In the rows, 128 means zero.
Facts:
z_114 σ:c ψ:f
z_117 λ:z_924 σ:a ψ:h
z_121 σ:a ψ:d
z_127 λ:z_817 σ:b ψ:d
z_130 λ:z_459 σ:a ψ:e
z_132 σ:a ψ:d
z_134 λ:z_80 σ:a ψ:d
z_137 σ:b ψ:i
z_142 λ:z_418 σ:a ψ:i
z_147 π:z_475,z_525,z_613 σ:c ψ:d
z_156 σ:a ψ:d
z_171 σ:a ψ:d
z_175 π:z_426,z_875,z_134,z_281 σ:b ψ:h
z_179 π:z_38,z_551,z_41,z_525,z_53,z_264 σ:c ψ:g
z_193 σ:a ψ:d
z_199 σ:a ψ:d
z_2 π:z_253,z_217,z_53 σ:a ψ:f
z_200 π:z_315,z_281,z_866,z_707 λ:z_341 σ:b ψ:d
z_217 λ:z_504 σ:c ψ:g
z_23 λ:z_315 σ:a ψ:d
z_234 λ:z_134 σ:a ψ:d
z_235 σ:a ψ:h
z_237 σ:a ψ:d
z_253 σ:a ψ:f
z_258 σ:a ψ:h
z_260 σ:b ψ:d
z_263 λ:z_53 σ:b ψ:f
z_264 σ:a ψ:d
z_277 π:z_530,z_137 λ:z_655 σ:c ψ:e
z_279 π:z_504 λ:z_304 σ:a ψ:f
z_281 σ:a ψ:g
z_3 σ:a ψ:f
z_304 π:z_499,z_888,z_926 λ:z_841 σ:b ψ:e
z_315 λ:z_551 σ:b ψ:f
z_318 λ:z_638 σ:a ψ:d
z_324 σ:a ψ:d
z_327 σ:c ψ:f
z_338 λ:z_426 σ:b ψ:g
z_341 σ:a ψ:e
z_362 π:z_589,z_833,z_475,z_656,z_53,z_504,z_638,z_694 σ:a ψ:d
z_365 π:z_614,z_134,z_86,z_525,z_499,z_263 σ:b ψ:h
z_37 σ:a ψ:d
z_372 π:z_614,z_193,z_375,z_264 σ:b ψ:h
z_375 λ:z_926 σ:a ψ:d
z_377 λ:z_130 σ:a ψ:d
z_38 λ:z_6 σ:a ψ:e
z_380 π:z_551,z_237,z_853 σ:a ψ:e
z_381 π:z_589,z_418,z_956,z_264 σ:a ψ:d
z_390 σ:a ψ:d
z_399 π:z_808,z_132 σ:c ψ:d
z_408 π:z_3,z_833,z_199,z_324 σ:b ψ:d
z_41 σ:a ψ:h
z_418 λ:z_3 σ:b ψ:f
z_426 λ:z_375 σ:b ψ:f
z_430 σ:a ψ:g
z_433 π:z_819,z_643,z_121,z_446,z_525,z_444 λ:z_771 σ:a ψ:d
z_435 π:z_475,z_817 σ:c ψ:d
z_444 λ:z_525 σ:a ψ:d
z_446 σ:a ψ:d
z_459 λ:z_390 σ:b ψ:g
z_470 σ:b ψ:d
z_475 σ:a ψ:e
z_482 λ:z_193 σ:a ψ:f
z_486 π:z_534,z_722,z_968 σ:a ψ:d
z_499 σ:a ψ:d
z_504 λ:z_956 σ:a ψ:i
z_507 π:z_470,z_418,z_134,z_956,z_613,z_968 σ:a ψ:d
z_525 σ:a ψ:d
z_527 λ:z_889 σ:a ψ:f
z_53 λ:z_906 σ:c ψ:h
z_530 σ:a ψ:d
z_533 π:z_875,z_281,z_964 σ:c ψ:f
z_534 σ:b ψ:d
z_551 σ:a ψ:d
z_589 σ:b ψ:g
z_594 π:z_655,z_636 σ:b ψ:d
z_6 π:z_390,z_89 λ:z_668 σ:a ψ:d
z_613 λ:z_175 σ:a ψ:f
z_614 σ:a ψ:i
z_616 λ:z_377 σ:a ψ:d
z_621 π:z_235,z_527 λ:z_663 σ:a ψ:h
z_629 π:z_38,z_716,z_193,z_853,z_260,z_338 σ:a ψ:e
z_636 σ:c ψ:i
z_638 λ:z_850 σ:a ψ:f
z_643 λ:z_716 σ:a ψ:e
z_655 λ:z_73 σ:b ψ:e
z_656 σ:a ψ:h
z_658 π:z_199,z_324,z_499 σ:a ψ:d
z_663 π:z_37,z_689,z_132,z_264 λ:z_324 σ:a ψ:d
z_668 σ:c ψ:e
z_688 π:z_470,z_551 σ:a ψ:d
z_689 σ:b ψ:i
z_694 σ:b ψ:i
z_707 λ:z_527 σ:a ψ:d
z_716 λ:z_279 σ:a ψ:e
z_722 λ:z_613 σ:b ψ:d
z_729 π:z_960,z_785,z_446 σ:c ψ:d
z_73 λ:z_694 σ:a ψ:f
z_736 λ:z_656 σ:b ψ:e
z_762 π:z_171 σ:a ψ:i
z_771 λ:z_482 σ:a ψ:d
z_778 π:z_121 σ:b ψ:d
z_78 π:z_655,z_114,z_235 σ:b ψ:d
z_785 σ:c ψ:h
z_791 π:z_171,z_909,z_89,z_643,z_446,z_430 λ:z_594 σ:b ψ:i
z_793 π:z_142,z_716,z_927,z_722 σ:a ψ:g
z_80 π:z_817,z_499,z_722,z_327 λ:z_975 σ:a ψ:d
z_808 σ:a ψ:f
z_817 λ:z_847 σ:c ψ:h
z_819 λ:z_629 σ:a ψ:h
z_833 λ:z_234 σ:a ψ:i
z_834 λ:z_217 σ:a ψ:e
z_841 π:z_866 λ:z_707 σ:a ψ:g
z_844 λ:z_117 σ:c ψ:d
z_847 λ:z_793 σ:c ψ:e
z_850 σ:a ψ:d
z_853 σ:a ψ:d
z_86 σ:a ψ:i
z_866 σ:a ψ:d
z_875 σ:a ψ:d
z_876 π:z_616,z_736 λ:z_722 σ:a ψ:d
z_878 λ:z_927 σ:b ψ:e
z_888 σ:a ψ:d
z_889 λ:z_258 σ:a ψ:d
z_89 σ:a ψ:d
z_906 π:z_426,z_534,z_875,z_315,z_785,z_318 λ:z_834 σ:a ψ:g
z_909 σ:a ψ:d
z_924 λ:z_614 σ:c ψ:e
z_926 λ:z_866 σ:a ψ:e
z_927 λ:z_38 σ:a ψ:i
z_956 λ:z_37 σ:b ψ:d
z_960 σ:b ψ:i
z_962 λ:z_171 σ:b ψ:d
z_964 σ:c ψ:d
z_968 σ:a ψ:e
z_975 π:z_614,z_589,z_694,z_127 λ:z_156 σ:a ψ:d
z_976 π:z_844,z_156 σ:c ψ:i
z_995 λ:z_127 σ:c ψ:e

Known rows:
[ 94 126 125 150 110 140  90 160 142 162 136 166 148 133 188 155 172 178
 155 122  91 114 130  63  72  69 112 108 135 151 156  95 118  96 148]: z_277
[ 53  99  96 155 135 164  84 103 107 120 133 142  93 151 129 128 213 108
 104 133 147 146 218 110 136 179 120 140 195 216  74 121 159 103 107]: z_694
[148 113 122 115 127 103 167 122 118 129 149 135 121 139  97 157 129 160
 153 103 156 147  88 119 138 110 129 104 132 116 133  88 151 142 143]: z_975
[ 57 126 105 133 140 207  98 140 108 103 171 139  89 164 124 146 213 133
 127 132 181 120 184 107 133 179 126 152 184 184  85 122 165 122 143]: z_127
[129 103  86  91 136 143 118 144 138 154 166 166 119 167 132 153 174 158
 139  98 101 122  96  49  69 138 130 115 158 144 142  81 144 115 152]: z_729
[ 60 130 139 128 127 204  85 139  98 110 147 138 112 154 115 136 242 141
 130 134 169 100 183  84 131 182 157 168 186 172  95 104 145 144 140]: z_78
[ 40 138 114 183  99 189  85 123 143 112 131 150 104 145 141 101 218 123
 108 119 125 114 190 114 140 138 132 147 182 203 115 149 124 112 126]: z_365
[169 103 105 116 155 110 166 139 128 129 160 138 127 144 123 159 118 159
 159 131 168 158 119 121 138 118 119  99 126 115 123  84 162 127 137]: z_499
[185  86 108 101 153 112 151 116 132 135 123 126 140 163 111 153 126 158
 141 126 144 170 109 108 133 160 128  94 131 103 104  91 141 128 125]: z_171
[133 100 133 122 125  67 151  84 115 136 141 160 121 141 149 163 127 153
 141 109 142 197 127 108 166  84  91  89 111 148  84  84 152 121 125]: z_504
[173 142 136 103 130 129 157 120 136 114 157 148 118 152 118 152 115 176
 134 107 154 122  82  84 134  89 126 120 134 100 140 101 141 148 146]: z_433
[200  63  94 205 188  92 165 183 176 139  85  76 153  75 108  92  96 175
 136 159 106 124 174 129  86 123 162  98 238 114 168  87  63 115  49]: z_258
[144  86 103 169 125  87 148 111 147 149 105 124 149 124 131 133 121 148
 146 124 121 182 141 150 145 108 114  73 118 136 123 105 112 105 110]: z_656
[167 105 120 131 140  77 157 106 124 134 138 153 123 124 143 144 122 149
 134 129 141 163 138 106 148  83 113  98 134 148 124  80 153 120 113]: z_927
[154 118 119 119 131 104 169 124 121 128 150 137 119 139  97 151 128 160
 153 106 157 140  93 117 135 110 130 104 138 113 141  90 153 141 137]: z_381
[140 111 121 151 119 118 139 145 144 142 125 125 161 125 145 143 104 164
 169 134 132 161 131 136 151  97 116  93 120 109 137 109 114 112 131]: z_808
[169  87 120 108 143  96 163 125 116 144 127 121 143 144 101 153 142 157
 158 124 145 165 111 114 134 149 140  96 132 108 118  73 145 142 130]: z_850
[ 73 132 114 121 135 213  86 125 124  98 152 142  95 177 120 136 216 135
 112 126 163 109 172  86 128 189 138 164 189 172  86 132 150 130 139]: z_778

Rows:
No name comes twice in this set of rows, the named rows included.
[147 117 145 163 119 102 135 135 149 139 101 129 159 126 162 141 132 163
 161 137 127 164 124 123 140  90 120  88 115 115 139 108 122 118 125] : z_130
[ 94  93 101 132 116 146  91 173 138 178 139 147 169 134 175 155 164 164
 177 132  88 137 151  75  84 116 124 100 134 141 138  80 107  92 146] : z_114
[ 44 126 125 167 107 199  68 134 135 120 127 146 125 145 160 112 218 131
 121 145 132 128 214 106 151 154 138 144 166 192  93 131 111 112 128] : z_459
[152 116 120 167 127  99 145 142 159 135 114 140 142 128 166 135 122 156
 161 139 130 168 125 136 141  93 108  78 122 122 141 119 144 106 130] : z_968
[ 50 133 115 136 124 199  98 133 105 105 161 136  90 157 105 136 229 130
 124 118 171 105 169 102 128 174 143 159 193 182 102 123 156 135 145] : z_408
[ 38 131 104 170 114 213  79 159 142 115 146 136 113 155 160 124 197 124
 140 145 147 133 202 127 146 163 121 143 173 183 100 155 135  98 137] : z_418
[ 50 151 148 180 119 211  62 156 138 106 128 150 124 141 188 127 218 146
 134 164 153 113 211  97 131 129 125 152 166 181 104 146 135 109 133] : z_736
[122  92  80 141 129 134  99 148 169 166 145 175 139 151 187 134 166 152
 137 127  75 149 151  76  81 104 111  90 137 170 137  96 118  80 136] : z_785
[129 120 126 154 101 113 146 134 148 142 124 124 152 126 128 140 108 164
 167 115 124 147 108 133 147  92 120  98 128 112 151 114 112 120 131] : z_2
[ 79 131 105 127 145 204 100 156 127 103 172 152  91 173 140 126 225 122
 128 143 170 124 189  98 138 191 141 154 183 185  91 123 174 126 145] : z_534
[146  96 130 166 116  85 137 126 144 151  81 121 164 127 145 137 141 156
 166 136 117 174 121 133 138 120 126  78 120 115 133 107 119 114 118] : z_341
[181 111 134 121 134  85 139  85 135 131 116 150 130 136 132 134 116 156
 112 124 122 150 122  83 140  93 117 110 140 130 122  92 134 127 106] : z_762
[242  98  81 141 203 125 181 192 157 126 141 106 131 101  98 105 104 158
 142 171 153  89 151 110  95 143 170 115 202 104 193  81 143 135  96] : z_707

Now the same elements, written a new way:
Known rows:
[144 167 117  78 138 118 145 115 121 192 118 162 109 113 118 150 148 110
 114 139 115 121 109 130 123 120 126 121 128 135 129  79 146 113  96 105
 132 140 163 136 103]: z_23
[138 157 124  99 157 119 150 126 119 183 108 155 108 118 126 136 127 120
 118 157 110 130 118 134 128 121 131 119 131 140 126  91 148 103  96 108
 129 141 161 136 103]: z_507
[146 155 108  80 115 115 156 127 121 190 111 169 106 118 122 161 168 114
 114 136 110 118 112 123 119 142 118 120 127 129 129  75 149 120  86  98
 125 141 164 121 104]: z_844
[168  92 112 109  64 104 136 158 121 195 113 119 104 110 146 155 178 133
 141 124 104 132 147 137 101 163  98 127 120 133 127  80 162 145  57  99
 119 132 146 134 122]: z_127
[130 173 135  91 123 108 153 127 123 184 121 173 103 110 118 150 136 123
 125 132 111 119 123 127 112 126 128 119 115 141 138  98 156 106  91 100
 147 139 158 165  99]: z_235
[135 163 123  70 119 113 140 130 127 186 131 188 104 113 125 142 123 117
 133 128 110 129 118 133 120 127 126 117 116 137 132  98 148  96  84 108
 140 136 166 166  92]: z_475
[132 162 143 102 131 109 164 144 131 176 119 160 106 117 131 129 122 129
 130 170 106 136 124 139 123 132 134 119 122 133 119 102 144  97 101 105
 140 146 158 170 100]: z_324
[152 164 111  67 153 125 138 107 116 189 111 158 112 111 120 148 134 109
 114 147 115 127 102 128 127 121 124 123 135 142 127  79 153 118  90 106
 125 140 164 107 102]: z_433
[144 165 129  78 133 112 151 125 130 181 120 160 109 110 126 141 125 115
 125 161 111 131 107 134 125 133 129 123 125 133 122  91 147 112  99 104
 136 143 162 140  99]: z_121
[169  88 113 119  61  99 137 158 123 197 113 115 105 111 147 159 176 135
 145 122 104 130 148 137 104 159  97 126 114 126 129  80 159 138  60 100
 119 131 146 131 121]: z_722
[138 164 130  90 133 112 152 130 127 185 121 163 107 116 125 139 137 116
 121 157 110 127 114 136 121 130 130 119 127 135 123  92 143 105 101 105
 137 143 162 153 101]: z_199
[143 162 128 101 130 115 148 127 129 189 123 161 108 116 128 140 131 116
 131 156 113 129 113 135 127 119 126 119 127 134 125  89 144 110  93 107
 135 142 160 146 100]: z_134
[140 150 100  63 107 119 145 123 119 191 117 189 104 115 120 164 154 117
 120 102 111 119 121 118 118 135 111 119 120 135 139  82 158 110  62 102
 125 134 168 134  98]: z_995
[135 148 117  74 113 105 170 144 120 180 113 182 103 118 128 152 163 126
 125 133 107 121 128 123 114 138 123 124 122 126 127  94 157 104  71  97
 130 143 169 142  98]: z_636
[140 165 129  89 134 117 150 131 126 185 121 167 105 116 127 136 137 116
 124 156 111 129 113 136 122 127 131 119 131 139 119  90 146 110  99 105
 136 142 163 154 101]: z_375
[141 163 129  87 132 113 152 132 128 185 121 165 107 117 126 139 136 116
 123 159 111 128 114 137 122 132 132 119 129 133 120  92 143 108 101 105
 137 142 163 152 101]: z_853
[138 151 128  69 166  42 173 152 121 160  90 138 122 106 116 135 121 117
  67 190  90 122 109 151 149 186 162 113 104  93 132 113 104  42 184 102
 143 126 166  82  96]: z_707
[138 166 132  91 131 116 149 129 125 184 119 168 105 116 123 139 134 115
 124 154 111 125 115 136 118 130 131 116 131 142 123  90 149 111 102 104
 140 140 161 157 102]: z_638

Rows:
No name comes twice in this set of rows, the named rows included.
[138 148 121 101 107 114 153 134 123 184 113 187  99 120 125 155 147 122
 133 133 108 119 124 126 113 141 121 115 122 141 137  89 163 113  71  97
 136 139 162 145  99] : z_817
[139 145 110  59 176  57 175 147 115 158  87 150 121 112 114 135 111 115
  74 180  91 119 113 145 133 181 160 113  94 107 150 115 112  31 168 102
 144 127 175  91  97] : z_841
[177 101 106 114  52 122 111 135 118 216 124 128 101 106 143 175 197 126
 156  88 118 126 142 128 101 131  79 126 133 142 130  58 180 185  27 101
 113 131 141 134 122] : z_263
[138 156 127  99  94 132 142 129 125 194 125 196  93 117 129 159 161 123
 149 118 116 121 120 122 111 120 109 118 137 149 126  79 176 147  47  98
 132 142 158 164  99] : z_53
[144 160 128 102 133 107 150 129 129 187 119 156 111 113 127 144 129 119
 127 155 111 129 118 134 126 117 127 120 119 129 131  91 141 103  95 106
 136 142 160 137  99] : z_875
[134 168 132  92 131 113 148 121 120 184 118 174 103 110 120 149 131 123
 127 133 113 120 122 128 116 120 127 119 120 145 139  97 159 109  86 101
 144 140 162 155  99] : z_117
[138 161 124  79 134 111 150 129 122 188 124 178 104 115 129 143 143 119
 133 140 116 125 122 133 120 112 127 121 127 134 126  95 152 104  81 105
 136 141 168 155  95] : z_927
[139 157 126 107 139 134 136 116 119 195 119 163 105 113 131 148 133 128
 142 124 120 133 125 123 126  82 112 126 132 146 131  85 168 122  44 109
 124 145 158 143  97] : z_906
[131 156 147  53 166  32 180 165 119 156  87 135 120  96 117 134 138 121
  54 189  88 123 112 154 160 193 168 114 121  83 111 115 110  60 190 101
 138 127 163  85  94] : z_889
[132 156 141 115 133 107 162 138 131 178 116 153 108 115 131 133 116 132
 134 166 107 135 130 135 126 123 130 123 112 131 126 101 144  92  95 105
 138 147 157 154  99] : z_866
[132 157 138  83 127 108 159 145 129 177 125 180 103 117 135 130 126 124
 140 161 110 132 122 138 119 125 134 122 123 133 119 107 152  98  83 105
 141 144 166 174  93] : z_614
[142 141 115 103 122 109 163 136 126 182 107 162 106 122 129 151 146 125
 124 149 106 126 122 127 124 137 121 120 120 126 131  86 147 103  82 101
 128 143 161 121 102] : z_964
[126 154 137 102 147 116 161 139 121 174 110 166 103 115 131 129 117 133
 131 155 106 133 131 134 122 117 133 122 122 141 124 106 154  93  83 106
 134 145 162 159  97] : z_793
[178  88  92  70  83 106 128 142 109 194 107 123 108 101 144 170 179 128
 138 100 111 129 140 126 102 150  91 135 118 133 134  77 179 148  33 100
 110 129 155  94 115] : z_791

